Below are the code and all the weights of a small trained network. Each question names an input and a target symbol and asks about switching units off, where a switched-off unit gives its printed mean instead of its output.

import numpy as np


def w(rows, s, z=0):
    codes = np.array(rows[::2]) - 128.0
    scale = np.full(codes.shape[1], s)
    scale[-1] = z or s
    return codes * scale


def norm(h):
    return h / np.sqrt((h * h).mean(-1, keepdims=True) + 1e-5)


def f(y):
    return y / 2 * (1 + np.tanh(0.7978845608 * (y + 0.044715 * y**3)))


def softmax(a):
    e = np.exp(a - a.max(-1, keepdims=True))
    return e / e.sum(-1, keepdims=True)


def log_softmax(a):
    a = a - a.max(-1, keepdims=True)
    return a - np.log(np.exp(a).sum(-1, keepdims=True))


def net(x, mask):
    ids = ['δηθμτω'.index(c) for c in x.split()]
    T = len(ids)
    res = E[ids] + P[:T]
    u = 0
    for l in range(3):
        r = norm(res)
        for j in range(2):
            rows = slice(3 * j, 3 * j + 3)
            q, k, v = (r @ M[l][rows].T for M in (Q, K, V))
            z = softmax(np.where(np.tri(T) > 0, q @ k.T / 3**0.5, -1e9)) @ v
            o = O[l][rows]
            res = res + np.where(mask[u + j], z, o[:, -1]) @ o[:, :-1]
        u += 2
        y = f(norm(res) @ A[l][:, :-1].T + A[l][:, -1])
        res = res + np.where(mask[u : u + 4], y, B[l][:, -1]) @ B[l][:, :-1]
        u += 4
    return log_softmax(norm(res)[-1] @ U[:, :-1].T + U[:, -1])


Q, K, V, O, A, B = {}, {}, {}, {}, {}, {}
E = w([
[173,170,111,215,172,123,146,151,150],'δ',
[114,149,181,70,83,151,114,159,109],'η',
[158,117,107,139,94,62,100,208,121],'θ',
[155,95,166,134,103,174,65,150,206],'μ',
[104,142,214,123,127,133,77,147,254],'τ',
[55,134,120,133,82,89,219,124,120],'ω',
],0.0043)
P = w([
[87,120,125,150,253,205,74,160,33],'0',
[112,137,143,123,194,142,83,219,58],'1',
[131,141,167,128,170,141,104,194,68],'2',
[128,140,163,116,145,135,116,186,78],'3',
[129,138,156,112,130,123,127,173,87],'4',
[135,140,149,114,111,117,131,161,91],'5',
[141,142,139,116,101,113,132,144,101],'6',
[150,146,133,120,87,111,139,131,103],'7',
[154,151,124,119,81,104,140,112,114],'8',
[161,158,112,129,74,108,145,101,125],'9',
[157,166,95,132,67,109,146,83,128],'10',
[162,180,69,136,58,111,148,60,132],'11',
[161,193,58,144,49,112,149,57,140],'12',
[157,202,39,161,34,111,156,48,150],'13',
],0.0021)
Q[0] = w([
[91,168,228,58,3,122,131,153,113],'0.h0',
[87,52,144,112,185,136,139,78,132],'0.h0',
[149,205,166,101,89,142,117,198,151],'0.h0',
[146,143,153,103,100,135,100,187,136],'0.h1',
[91,138,115,87,114,138,124,101,127],'0.h1',
[135,110,83,160,170,157,116,113,102],'0.h1',
],0.0071)
K[0] = w([
[190,141,106,101,3,75,139,103,175],'0.h0',
[103,105,159,99,141,118,154,251,33],'0.h0',
[99,96,92,158,34,133,137,36,167],'0.h0',
[137,177,163,133,116,181,121,101,132],'0.h1',
[147,118,164,113,137,84,70,158,201],'0.h1',
[60,88,122,109,164,112,178,168,128],'0.h1',
],0.0045)
V[0] = w([
[75,88,160,167,49,42,113,159,131],'0.h0',
[127,231,162,82,139,252,105,98,117],'0.h0',
[141,101,122,58,125,50,70,171,58],'0.h0',
[82,178,105,186,150,175,136,184,128],'0.h1',
[197,165,137,195,91,89,120,157,133],'0.h1',
[29,181,118,169,58,158,92,91,109],'0.h1',
],0.0024)
O[0] = w([
[134,122,45,116,245,200,96,158,139,201],'0.h0',
[44,90,129,105,103,31,195,73,89,199],'0.h0',
[110,132,110,254,92,189,159,107,185,129],'0.h0',
[119,40,137,90,158,153,134,111,125,247],'0.h1',
[102,146,34,159,95,103,159,138,99,212],'0.h1',
[197,128,136,103,133,118,191,86,116,130],'0.h1',
],0.0028,0.0015)
A[0] = w([
[2,91,234,68,60,108,144,76,39,194],'0.n0',
[92,145,169,106,203,174,97,140,149,138],'0.n1',
[93,197,78,107,169,131,210,177,30,253],'0.n2',
[82,77,35,138,114,138,149,32,163,108],'0.n3',
],0.0023,0.0006)
B[0] = w([
[212,29,88,219,166,76,80,175,254,247],'0.n0',
[247,181,147,196,71,10,134,103,42,144],'0.n1',
[51,45,216,106,32,185,70,66,159,234],'0.n2',
[239,181,203,76,127,231,145,170,193,96],'0.n3',
],0.0021,0.0014)
Q[1] = w([
[161,164,137,166,235,111,164,74,172],'1.h0',
[75,85,146,10,3,134,68,158,102],'1.h0',
[83,93,150,25,55,92,100,147,121],'1.h0',
[98,127,120,132,170,150,192,100,109],'1.h1',
[82,127,112,135,112,176,175,103,126],'1.h1',
[79,112,149,148,184,162,168,46,125],'1.h1',
],0.005)
K[1] = w([
[24,43,240,90,139,99,140,213,63],'1.h0',
[202,249,81,124,9,165,129,101,207],'1.h0',
[223,211,65,106,61,158,54,134,253],'1.h0',
[172,87,234,119,253,129,80,207,180],'1.h1',
[216,216,164,174,173,61,62,214,125],'1.h1',
[190,38,210,131,201,38,118,236,148],'1.h1',
],0.003)
V[1] = w([
[92,229,104,201,98,104,154,178,97],'1.h0',
[112,52,146,192,185,134,170,173,90],'1.h0',
[179,69,78,171,194,251,138,85,160],'1.h0',
[74,180,156,94,160,212,127,88,192],'1.h1',
[97,133,183,122,178,146,61,176,91],'1.h1',
[14,112,108,157,17,191,198,96,197],'1.h1',
],0.0023)
O[1] = w([
[60,128,160,148,96,85,103,110,120,123],'1.h0',
[41,100,45,61,164,116,90,102,99,254],'1.h0',
[168,101,100,57,144,130,229,135,162,73],'1.h0',
[107,67,145,173,59,2,109,115,94,37],'1.h1',
[195,127,201,139,133,107,113,130,112,254],'1.h1',
[49,100,106,61,174,153,62,9,117,143],'1.h1',
],0.0024,0.0015)
A[1] = w([
[133,87,144,172,57,153,149,63,160,254],'1.n0',
[145,123,118,144,107,144,64,190,253,83],'1.n1',
[174,134,136,129,102,151,154,207,50,109],'1.n2',
[126,124,171,78,96,48,143,199,91,142],'1.n3',
],0.0024,0.00044)
B[1] = w([
[75,20,199,104,155,175,67,128,90,162],'1.n0',
[82,170,114,29,34,158,219,115,55,249],'1.n1',
[177,156,76,35,173,116,177,111,176,149],'1.n2',
[130,182,110,89,125,250,102,72,171,171],'1.n3',
],0.0023,0.0017)
Q[2] = w([
[192,111,84,174,179,96,146,149,52],'2.h0',
[201,185,164,72,90,229,51,95,221],'2.h0',
[104,167,106,221,227,29,151,139,107],'2.h0',
[63,54,93,164,134,100,164,110,115],'2.h1',
[85,180,226,6,25,254,71,111,193],'2.h1',
[224,111,98,197,223,69,156,104,52],'2.h1',
],0.0065)
K[2] = w([
[176,124,201,176,213,91,92,231,115],'2.h0',
[104,177,129,202,45,111,174,27,169],'2.h0',
[185,20,143,158,223,111,154,199,53],'2.h0',
[136,135,199,64,225,130,61,134,111],'2.h1',
[121,188,86,142,2,127,154,37,151],'2.h1',
[127,67,204,152,214,121,111,206,129],'2.h1',
],0.0049)
V[2] = w([
[125,117,81,168,172,130,69,110,231],'2.h0',
[252,24,96,149,135,176,118,159,35],'2.h0',
[66,116,154,106,163,164,165,102,33],'2.h0',
[131,125,146,140,67,49,144,114,152],'2.h1',
[144,197,67,87,157,154,36,151,133],'2.h1',
[152,214,157,116,120,157,63,143,76],'2.h1',
],0.0032)
O[2] = w([
[179,101,245,83,55,71,110,156,226,75],'2.h0',
[75,152,80,79,76,225,113,29,142,59],'2.h0',
[172,220,95,117,118,128,225,84,77,104],'2.h0',
[103,138,52,115,216,205,128,105,124,49],'2.h1',
[147,133,193,114,119,62,230,89,158,207],'2.h1',
[147,125,128,156,209,46,198,4,118,254],'2.h1',
],0.0033,0.00081)
A[2] = w([
[185,219,89,131,146,183,22,214,113,70],'2.n0',
[132,151,102,192,176,144,137,98,225,107],'2.n1',
[144,116,95,189,253,154,95,112,155,3],'2.n2',
[177,109,149,80,119,182,176,107,199,93],'2.n3',
],0.0048,0.003)
B[2] = w([
[164,239,93,201,114,243,206,197,189,250],'2.n0',
[132,65,180,51,129,149,89,232,127,158],'2.n1',
[4,127,40,103,78,43,230,169,133,44],'2.n2',
[162,119,23,40,167,65,229,123,176,195],'2.n3',
],0.0041,0.0011)
U = w([
[158,223,158,199,169,86,194,4,27,86],'δ',
[175,218,102,204,119,237,161,206,182,206],'η',
[220,79,255,181,132,56,86,168,185,148],'θ',
[13,45,142,148,94,228,24,63,87,146],'μ',
[27,132,48,144,145,54,148,224,99,6],'τ',
[197,94,34,10,157,102,191,105,178,131],'ω',
],0.0062,0.0019)

Each question gives the input, a string of symbols that net reads in full, and the target symbol t.
The units are the heads (3 rows each of Q, K, V and O) and the neurons (one row each of A and B). Each row of codes is followed by its name. A weight is (code - 128) times the scale printed after its matrix; where a second scale follows, it is the last column's (O, A, B and U).
mask holds one flag per unit, layer by layer, with each layer's heads first. A switched-off unit (its flag False) gives its mean, the last column of its rows in O or B, instead of its output. The means were averaged over made-up inputs and are rounded, as every weight is.
A unit's drop is (log p(t) with every unit on - log p(t) with that unit switched off) / (log p(t) with every unit on - log p(t) with every unit switched off).
The circuit of an input: a set's keep is (log p(t) with only the set's units on - log p(t) with every unit switched off) / (log p(t) with every unit on - log p(t) with every unit switched off). Starting from the 12 units with the biggest drops (on a tie, the unit counted first), units are removed one at a time, each time the one whose removal leaves the highest keep (on an exact tie, the one counted first), for as long as the keep stays at least 0.8.
units of the circuit, in order: the units of the circuit, biggest drop first
most important unit: the unit with the biggest drop
k most important neurons: the k neurons with the biggest drops, biggest first
top k neurons in layer l: the k neurons of layer l with the biggest drops, biggest first
heads that matter: for each layer, one digit per head in row order, 1 if its drop is at least 0.15 and else 0, layers parted by /
input ω μ η η μ η, target ω: heads that matter => 00 / 10 / 00
input θ θ η δ η η τ η τ μ θ ω η δ, target θ: top 2 neurons in layer 2 => (2.n1, 2.n0)
input τ τ δ η μ η τ θ ω τ δ δ η μ, target ω: units of the circuit, in order => (2.n3)
input η θ τ η μ μ μ μ ω δ τ, target η: units of the circuit, in order => (2.h1, 2.n0)
input μ μ μ τ ω η δ η δ τ η, target θ: units of the circuit, in order => (2.h0, 0.n0)
input τ ω ω μ ω, target ω: heads that matter => 11 / 10 / 10
input δ μ ω ω μ η μ η θ η, target δ: units of the circuit, in order => (2.h0, 0.h0, 2.h1)
input δ θ μ, target ω: heads that matter => 00 / 00 / 01
input η η η δ θ η η μ η ω η τ, target η: 2 most important neurons => (2.n0, 0.n3)
input η θ μ η μ θ, target ω: top 2 neurons in layer 0 => (0.n0, 0.n1)
input θ η θ, target δ: heads that matter => 00 / 00 / 11
input δ η η η μ η τ η ω δ, target δ: 2 most important neurons => (0.n0, 1.n3)
input θ δ μ η τ ω η, target η: units of the circuit, in order => (2.n0, 2.h1)
input μ θ δ τ η μ η τ ω μ, target η: most important unit => 2.h1
input θ τ δ η η ω δ θ ω ω θ, target μ: units of the circuit, in order => (1.h1, 2.n3)
input ω ω η ω, target δ: heads that matter => 11 / 00 / 10
input τ θ δ η η τ η τ τ δ, target τ: heads that matter => 00 / 01 / 00
input τ ω μ μ η ω μ δ δ τ η δ θ η, target δ: units of the circuit, in order => (2.h1, 2.h0)
input δ ω μ τ η θ, target η: units of the circuit, in order => (1.n3, 2.n0)
input μ δ η δ δ η θ η τ δ μ θ ω, target μ: heads that matter => 00 / 10 / 10
input μ θ ω η η θ, target μ: most important unit => 0.h0
input τ η δ η η τ η δ μ τ ω θ τ μ, target θ: heads that matter => 00 / 01 / 10
input η η τ τ δ ω η μ θ η η η τ η, target θ: top 2 neurons in layer 0 => (0.n0, 0.n2)
input μ ω δ, target μ: heads that matter => 00 / 11 / 11
input τ μ η δ θ η η η η η, target μ: heads that matter => 10 / 00 / 00
input η η ω η η θ ω μ, target η: heads that matter => 00 / 00 / 00
input μ τ τ δ ω μ η η η δ η θ θ, target η: 2 most important neurons => (0.n0, 2.n0)
input μ ω τ μ τ μ μ η, target ω: top neuron in layer 1 => (1.n3)
